After every row comes roughly how far along a hidden order it lies, from 0 to 15.
(in the rows, 128 means zero)
[128,127,138,101,117,121,129,146,128,123,123,129,125,158,127,128,126,133,129,124,114,137,129,127,129,120,134,124,98,114,130,129,119,121,134,129,128,124,137,120,126,129,115] -> 5
[126,128,140,113,126,124,129,124,129,143,120,122,125,154,126,135,128,128,122,121,124,145,133,128,124,118,108,136,80,122,127,118,127,121,126,125,110,129,135,115,128,125,138] -> 3
[128,131,125,133,130,128,129,127,138,127,129,129,130,108,133,122,136,127,148,128,130,129,132,128,123,128,120,127,136,131,125,128,130,129,128,127,132,130,115,134,130,127,131] -> 11
[123,129,129,131,126,128,131,130,136,138,130,129,122,107,134,127,132,129,133,124,124,126,132,129,121,125,134,129,80,129,125,128,127,132,142,129,136,127,123,139,128,130,129] -> 9
[127,128,126,130,128,126,129,139,137,126,133,134,128,122,134,119,132,135,140,127,132,121,131,129,125,126,144,122,110,128,129,136,125,142,135,134,162,127,119,144,126,123,118] -> 13
[125,125,135,116,125,124,133,125,134,136,126,128,122,145,131,127,137,132,113,121,139,131,130,131,132,123,142,130,41,130,131,133,125,127,144,128,141,123,125,140,126,110,123] -> 8
[128,130,121,140,137,129,128,114,137,136,133,127,130,113,134,125,139,137,138,127,146,127,131,129,128,127,111,137,124,140,125,130,133,133,122,128,139,134,111,143,129,126,139] -> 12
[133,129,134,115,125,122,126,144,125,124,114,125,132,159,123,128,132,123,135,126,123,139,131,127,127,130,121,120,157,113,132,127,119,119,114,126,120,127,128,113,130,141,124] -> 10
[129,125,130,117,129,123,127,130,133,128,129,128,127,154,129,127,133,143,115,122,145,128,128,130,134,123,135,130,97,130,132,136,129,132,123,131,134,127,122,141,125,120,126] -> 10
[124,127,138,111,116,123,132,127,139,128,125,130,120,133,132,121,129,127,134,124,106,138,134,127,123,117,131,131,68,124,126,125,114,128,146,126,136,123,132,121,127,110,120] -> 5
[128,129,136,99,117,123,130,138,135,125,114,128,126,157,126,124,128,130,133,124,111,142,131,126,126,116,124,129,107,117,128,123,118,123,132,127,125,126,134,114,127,134,122] -> 5
[129,123,136,108,129,123,127,136,127,129,133,132,123,150,125,133,122,152,100,122,140,127,124,129,138,117,147,133,77,129,135,131,131,133,139,136,131,127,136,147,123,113,124] -> 5
[126,129,140,113,122,125,124,148,126,121,133,128,124,158,126,133,112,135,130,124,113,132,126,126,125,119,125,125,133,110,129,123,123,122,130,133,114,127,142,119,125,140,119] -> 2
[121,125,132,126,128,125,135,121,137,146,130,130,123,123,133,121,142,132,117,121,149,122,132,132,127,127,144,131,13,134,128,135,128,142,145,127,145,123,123,146,125,108,123] -> 10
[133,130,133,115,127,122,124,144,125,122,119,123,133,177,125,136,126,130,133,124,120,140,128,126,130,127,106,120,174,110,131,125,121,113,105,126,111,125,133,107,131,149,125] -> 6
[123,128,129,132,121,125,132,131,136,135,129,134,123,115,136,114,135,126,133,128,130,121,134,130,121,129,149,123,44,128,127,132,122,136,154,129,154,124,121,136,125,114,117] -> 11
[123,128,139,116,117,125,135,120,129,140,117,124,122,133,130,131,132,115,125,122,116,143,134,129,121,122,124,122,50,119,126,120,122,120,141,122,115,123,136,113,129,110,131] -> 4
[135,129,116,132,134,125,125,135,136,125,127,129,138,155,133,121,142,139,135,126,159,117,129,129,135,132,126,123,163,130,131,142,129,129,110,130,153,132,108,141,127,139,126] -> 15
[127,129,133,124,117,127,133,134,131,129,116,123,128,151,134,125,134,107,143,125,102,142,135,128,120,129,118,120,126,106,125,127,114,115,131,120,122,124,135,104,129,123,124] -> 9
[128,128,121,138,132,126,132,110,134,141,120,126,132,115,131,122,147,122,131,126,150,127,133,130,126,134,124,130,86,140,127,132,129,130,125,123,139,130,112,139,130,117,137] -> 15
[115,126,152,110,118,126,131,126,124,125,132,129,113,129,128,132,114,112,122,126,86,145,131,127,115,119,128,131,27,118,128,116,117,124,156,126,103,118,152,101,130,104,114] -> 0
[131,124,134,95,131,121,127,131,131,125,128,126,126,170,126,132,129,152,106,122,146,130,125,130,140,117,136,132,81,130,134,136,128,132,124,132,130,126,131,140,124,124,126] -> 7
[129,127,128,126,132,127,126,132,135,128,134,128,128,136,132,127,128,141,129,124,134,126,129,129,127,122,126,130,117,129,128,132,129,133,128,132,137,129,119,145,125,124,129] -> 10
[126,127,122,135,139,126,129,119,139,143,135,125,130,131,134,126,139,141,122,122,162,122,131,132,131,129,122,134,79,137,126,137,135,135,121,130,145,130,108,151,127,115,136] -> 12
[122,130,129,138,129,131,131,120,134,145,131,131,124,98,134,121,134,139,136,127,128,124,132,130,121,126,132,134,72,135,123,126,132,137,145,129,141,129,121,153,126,113,136] -> 10
[124,129,125,138,130,132,129,126,134,138,140,131,122,100,134,132,123,136,128,125,134,123,127,129,129,121,132,138,100,139,124,128,136,135,144,132,133,129,125,152,126,110,136] -> 7
[131,130,132,121,126,125,128,135,128,128,118,126,127,140,126,126,133,120,141,126,111,138,132,127,123,127,116,125,164,118,128,125,120,119,118,125,118,129,126,113,131,133,129] -> 9
[125,128,147,104,119,122,131,131,129,135,120,124,122,156,124,132,126,125,125,122,108,146,131,127,124,118,115,132,74,115,128,117,120,119,133,123,109,124,142,108,128,125,128] -> 1
[130,128,132,112,133,122,123,142,128,123,128,124,131,178,125,134,124,144,122,122,135,133,126,128,131,122,117,128,136,121,132,130,129,118,110,131,117,130,127,130,127,138,130] -> 7
[128,130,122,134,126,126,127,144,139,125,128,134,129,126,135,108,136,127,150,128,130,117,133,128,121,130,137,120,128,124,128,135,122,134,131,130,154,130,111,136,126,128,114] -> 14
[124,127,119,135,127,128,127,135,137,127,144,138,126,124,132,119,128,147,127,127,152,109,127,129,130,124,153,133,93,138,126,142,134,141,145,136,168,128,113,162,123,119,117] -> 14
[125,128,143,117,120,124,132,130,127,138,114,122,123,143,126,132,125,110,129,124,107,143,133,128,120,122,115,129,75,112,127,114,119,116,132,122,101,123,143,107,129,120,132] -> 3
[128,128,128,125,127,127,131,135,129,125,125,132,123,124,129,127,130,128,129,127,113,129,128,128,128,123,143,124,125,127,129,134,124,130,139,130,131,124,126,140,128,113,123] -> 11
[125,129,128,133,127,130,127,132,136,130,141,132,122,107,132,125,118,137,133,125,122,123,130,128,123,117,135,134,113,133,124,126,124,138,145,134,138,129,122,147,124,116,129] -> 7
[124,126,138,118,112,126,138,123,136,129,121,127,121,149,135,118,135,105,129,122,121,141,135,129,126,124,137,125,39,118,127,124,113,124,144,119,134,119,134,110,128,110,117] -> 6
[123,129,140,116,124,125,127,136,130,136,127,125,123,145,126,132,124,132,131,122,110,137,132,128,118,116,113,133,101,117,126,118,124,123,132,128,112,128,136,119,126,124,131] -> 3
[125,128,131,128,125,125,131,134,140,135,128,131,126,130,134,114,139,127,136,124,136,122,135,129,121,128,138,123,47,123,128,131,122,131,139,128,151,127,115,134,125,119,117] -> 11
[121,129,136,128,125,130,131,124,135,139,132,130,120,104,132,128,127,129,134,125,114,132,132,129,121,119,130,134,80,132,124,121,128,133,147,129,132,126,129,132,127,115,132] -> 5
[123,130,129,137,127,129,131,129,136,138,129,131,125,103,135,120,131,125,139,126,127,126,133,129,119,129,133,128,90,128,125,129,125,133,143,128,137,128,121,135,127,118,127] -> 11
[127,129,126,132,132,130,126,134,131,129,132,129,126,131,132,129,124,137,134,126,110,127,129,128,124,121,129,131,153,128,126,129,128,131,133,132,128,129,124,144,127,120,133] -> 9
[125,131,127,140,129,130,127,136,135,133,132,132,128,100,134,121,129,131,150,127,121,120,133,128,117,130,132,124,116,128,125,130,128,133,137,132,143,131,117,140,125,124,126] -> 12

[146,119,138,140,116,147,151,130,159,121,132,118,110,146,130,135,137,108,122,136,130,124,120,104,181,138,149,120,109,128,111,139,122,129,109,118,132,139,123,121,113,135,138,142,130,148,130,120,147,133,108,138,110,125,125,128,134,143,117,126,116,143,110,131,125,147,115,134,132,90,118,119,119,137,147,133,125,137,98,127,128,138,113,122,122,138,115,107,96,130,116,129,89,149,133,111,145,127,121,118,120,101,115,125,90,144] -> 7
[153,112,140,131,145,149,124,123,163,120,126,124,106,121,130,123,127,116,99,146,134,100,116,104,167,134,127,131,123,134,121,144,149,124,113,115,148,146,120,130,127,159,143,144,157,161,140,117,139,123,109,133,137,123,128,120,118,170,110,114,141,151,111,128,133,138,86,130,124,116,129,166,137,148,154,109,92,139,103,112,133,142,133,113,136,141,111,119,97,108,97,128,79,147,122,146,140,130,114,133,119,125,89,122,107,123] -> 4
[90,117,103,108,145,108,136,159,116,126,157,132,151,115,128,124,141,154,148,155,144,130,142,134,103,124,95,138,142,134,122,138,122,123,184,110,143,131,151,108,127,132,121,109,140,142,121,116,104,98,142,107,138,147,138,153,126,129,133,130,114,125,133,104,124,109,131,130,135,157,120,112,111,99,116,124,109,141,141,119,143,109,138,141,140,121,177,144,147,142,134,114,180,130,116,153,130,132,136,127,127,136,148,137,123,136] -> 13
[155,110,123,115,165,135,75,141,134,109,151,135,117,111,124,127,133,129,108,151,135,98,129,117,144,140,114,137,123,152,126,169,141,124,139,115,164,152,125,138,118,164,144,140,165,145,132,115,139,103,113,129,128,124,134,123,123,161,107,157,115,155,102,118,112,130,95,129,146,121,129,144,147,141,153,108,95,147,115,116,141,142,128,113,139,139,163,113,117,139,105,121,88,151,120,147,133,134,126,119,109,125,112,141,113,138] -> 3
[153,119,133,138,152,144,138,114,159,126,127,102,94,138,127,129,130,103,127,130,115,133,123,108,157,139,145,96,111,111,102,157,139,120,116,127,147,139,124,116,117,141,137,149,143,137,132,122,146,98,107,147,110,131,115,114,113,146,122,143,121,154,99,124,103,147,97,128,134,111,135,125,141,135,140,134,112,139,94,137,128,140,112,126,124,138,107,99,111,134,108,130,78,158,130,141,163,127,133,97,118,94,112,129,94,131] -> 4
[184,122,111,127,199,115,84,118,147,127,131,115,83,123,120,116,116,120,116,157,117,121,137,113,138,140,119,98,115,95,112,179,165,127,144,129,164,140,119,136,120,162,146,160,178,116,148,126,149,92,113,152,132,147,115,135,114,157,121,182,121,162,99,137,86,145,81,117,129,120,153,139,147,155,149,119,87,142,112,143,131,132,127,115,135,149,85,110,117,117,83,130,82,147,121,159,159,136,129,110,105,124,108,136,131,124] -> 0
[168,150,96,135,135,103,154,122,105,165,128,125,113,158,119,122,119,136,156,121,120,139,150,146,118,127,130,95,119,83,131,109,137,141,99,146,130,109,137,141,121,115,126,138,130,90,144,124,127,146,145,135,114,155,99,161,123,95,145,138,84,113,144,153,106,139,146,109,107,102,140,95,115,150,115,153,147,116,173,175,127,107,133,126,120,133,58,159,150,104,125,135,149,91,120,127,149,123,125,123,127,136,130,114,180,139] -> 7
[160,146,89,128,125,77,110,138,101,141,139,140,124,147,119,120,120,153,150,140,119,149,150,139,92,129,119,113,123,97,128,136,120,148,131,140,113,117,136,149,120,109,121,119,119,100,130,124,129,138,147,132,119,149,130,193,146,93,149,172,86,116,148,151,113,133,164,119,116,109,129,70,104,130,113,150,146,127,180,162,125,105,134,129,128,133,84,146,160,124,134,135,168,102,120,99,127,135,128,133,121,148,160,126,170,138] -> 9
[172,145,84,126,168,72,111,128,112,152,133,124,114,141,120,111,121,147,147,124,117,144,157,149,90,130,113,94,121,86,127,142,150,136,121,148,136,118,144,153,127,118,115,127,134,109,137,125,118,120,149,135,127,159,118,168,126,102,146,162,77,123,144,142,99,130,141,112,118,135,142,92,111,146,107,141,124,124,186,161,128,115,143,129,129,136,81,156,162,118,122,129,160,104,107,125,147,134,128,117,124,146,140,120,188,125] -> 4
[148,134,102,120,131,105,90,147,115,130,149,166,127,126,121,121,127,156,122,173,152,130,130,132,104,132,101,151,135,121,150,106,131,151,142,127,117,136,142,137,126,133,141,120,135,138,134,122,127,167,136,118,133,147,143,184,149,135,137,146,131,122,148,146,140,120,155,128,115,115,122,102,105,134,140,112,117,138,170,119,131,123,154,114,141,144,118,146,128,113,118,117,160,124,119,111,101,137,119,157,128,161,141,125,175,145] -> 8
[104,98,154,136,99,158,143,139,152,107,139,123,113,138,125,135,139,112,119,158,131,113,112,98,206,140,142,146,120,163,112,129,111,133,118,106,138,150,120,125,119,140,157,136,148,142,130,119,143,135,103,124,106,122,141,126,128,159,121,103,131,145,108,122,137,143,99,134,116,86,108,123,121,133,150,129,123,143,63,125,134,127,109,112,126,135,160,103,97,121,112,134,89,151,142,128,96,126,122,141,117,108,116,133,52,159] -> 9
[81,120,130,122,103,153,203,150,147,127,141,114,127,148,129,136,144,112,148,131,137,132,130,113,177,140,139,119,107,130,99,118,106,122,118,113,124,142,130,103,106,119,136,130,126,145,127,112,114,90,113,117,92,140,119,104,121,132,135,93,81,139,128,111,111,137,127,129,125,100,106,97,106,136,125,140,140,132,101,130,135,118,108,135,117,125,163,116,112,138,128,120,127,130,135,136,153,116,130,128,127,89,130,130,70,159] -> 13
[145,109,149,140,110,154,137,123,163,111,128,119,97,139,126,130,130,112,108,144,124,116,108,97,189,139,150,124,113,139,109,130,126,133,100,115,140,149,116,124,119,138,149,145,142,150,132,119,148,139,102,138,111,121,135,128,130,157,119,118,128,155,108,135,132,146,101,131,119,82,116,136,130,142,149,128,120,141,71,126,127,135,115,115,125,140,118,104,98,113,110,137,81,152,137,117,121,128,119,133,119,108,106,127,71,140] -> 5
[81,97,137,109,124,141,112,150,132,98,149,143,135,92,128,131,139,135,111,163,136,107,122,114,151,135,105,166,138,175,111,146,106,121,172,105,130,161,131,113,125,150,143,120,146,163,120,116,119,97,115,105,128,127,159,133,131,163,123,111,138,154,117,106,137,116,109,140,132,136,111,128,130,118,137,96,105,155,84,87,142,120,134,120,143,126,213,108,121,140,125,119,125,142,129,148,98,133,128,149,128,140,131,141,63,138] -> 11
[142,103,153,138,102,151,120,131,152,104,133,131,108,130,126,132,132,111,102,157,131,113,111,98,211,141,139,145,119,155,123,133,119,135,107,113,129,157,114,133,126,147,153,143,151,146,135,117,149,148,101,129,109,117,146,126,130,162,114,114,144,147,109,132,140,144,102,133,117,92,113,126,128,142,157,118,121,145,69,120,131,136,117,104,128,140,147,103,96,114,107,138,76,148,142,118,83,127,117,145,116,118,108,130,69,151] -> 6
[184,138,97,130,164,108,113,126,119,153,133,128,114,138,121,121,128,133,142,108,121,139,150,153,96,135,114,93,118,91,147,141,158,131,93,157,140,122,140,159,130,127,121,137,127,117,142,114,124,122,142,140,119,149,107,137,114,116,130,156,102,118,130,133,98,132,137,114,134,141,145,99,128,144,122,130,128,131,189,151,131,138,133,125,130,141,64,150,153,129,125,125,136,113,113,130,142,125,129,101,123,126,124,116,200,130] -> 2
[52,95,140,110,91,147,148,148,134,107,143,155,131,85,128,137,138,133,116,175,136,111,115,110,175,132,104,178,148,190,96,123,97,125,181,122,111,161,136,84,125,150,151,129,153,157,123,109,118,111,104,102,116,131,154,141,128,162,139,68,168,149,119,109,139,111,119,142,120,124,106,118,133,116,137,95,115,170,59,86,142,114,135,121,141,128,230,101,111,137,118,122,127,143,138,171,74,129,127,156,139,140,142,133,41,153] -> 15
[158,124,111,125,142,122,98,142,130,126,140,144,121,124,126,119,130,143,114,160,149,119,128,122,113,137,112,139,128,119,147,120,141,141,127,117,136,141,136,135,126,137,136,122,134,154,133,124,126,148,133,124,141,140,140,165,138,150,123,142,143,128,139,136,144,130,129,132,117,126,123,128,117,131,148,114,104,138,148,116,133,127,144,118,143,144,116,141,121,107,113,121,138,139,115,119,117,133,118,148,122,150,115,122,144,129] -> 6
[139,132,94,112,168,100,125,142,126,135,145,129,126,122,125,120,130,141,142,145,129,144,147,137,97,131,103,110,122,97,118,156,141,122,162,135,132,130,139,124,121,135,121,127,147,127,130,119,114,85,130,128,126,151,120,141,119,127,138,157,96,135,133,121,97,125,128,119,136,149,127,102,121,124,118,121,116,135,156,132,136,122,135,136,134,133,131,130,145,140,119,119,151,123,117,154,155,129,136,116,120,127,144,134,139,130] -> 7
[59,96,128,96,119,127,117,152,122,106,164,156,136,89,124,135,138,145,122,175,134,100,121,123,151,125,89,177,156,199,98,136,107,125,195,108,139,159,143,102,127,159,151,129,170,140,128,102,118,96,107,103,122,135,150,143,128,165,131,93,133,153,109,104,121,100,115,136,136,125,115,120,137,127,133,94,100,166,86,88,149,112,145,119,143,120,218,107,125,149,118,114,126,141,135,173,90,139,130,139,129,138,154,144,62,159] -> 14
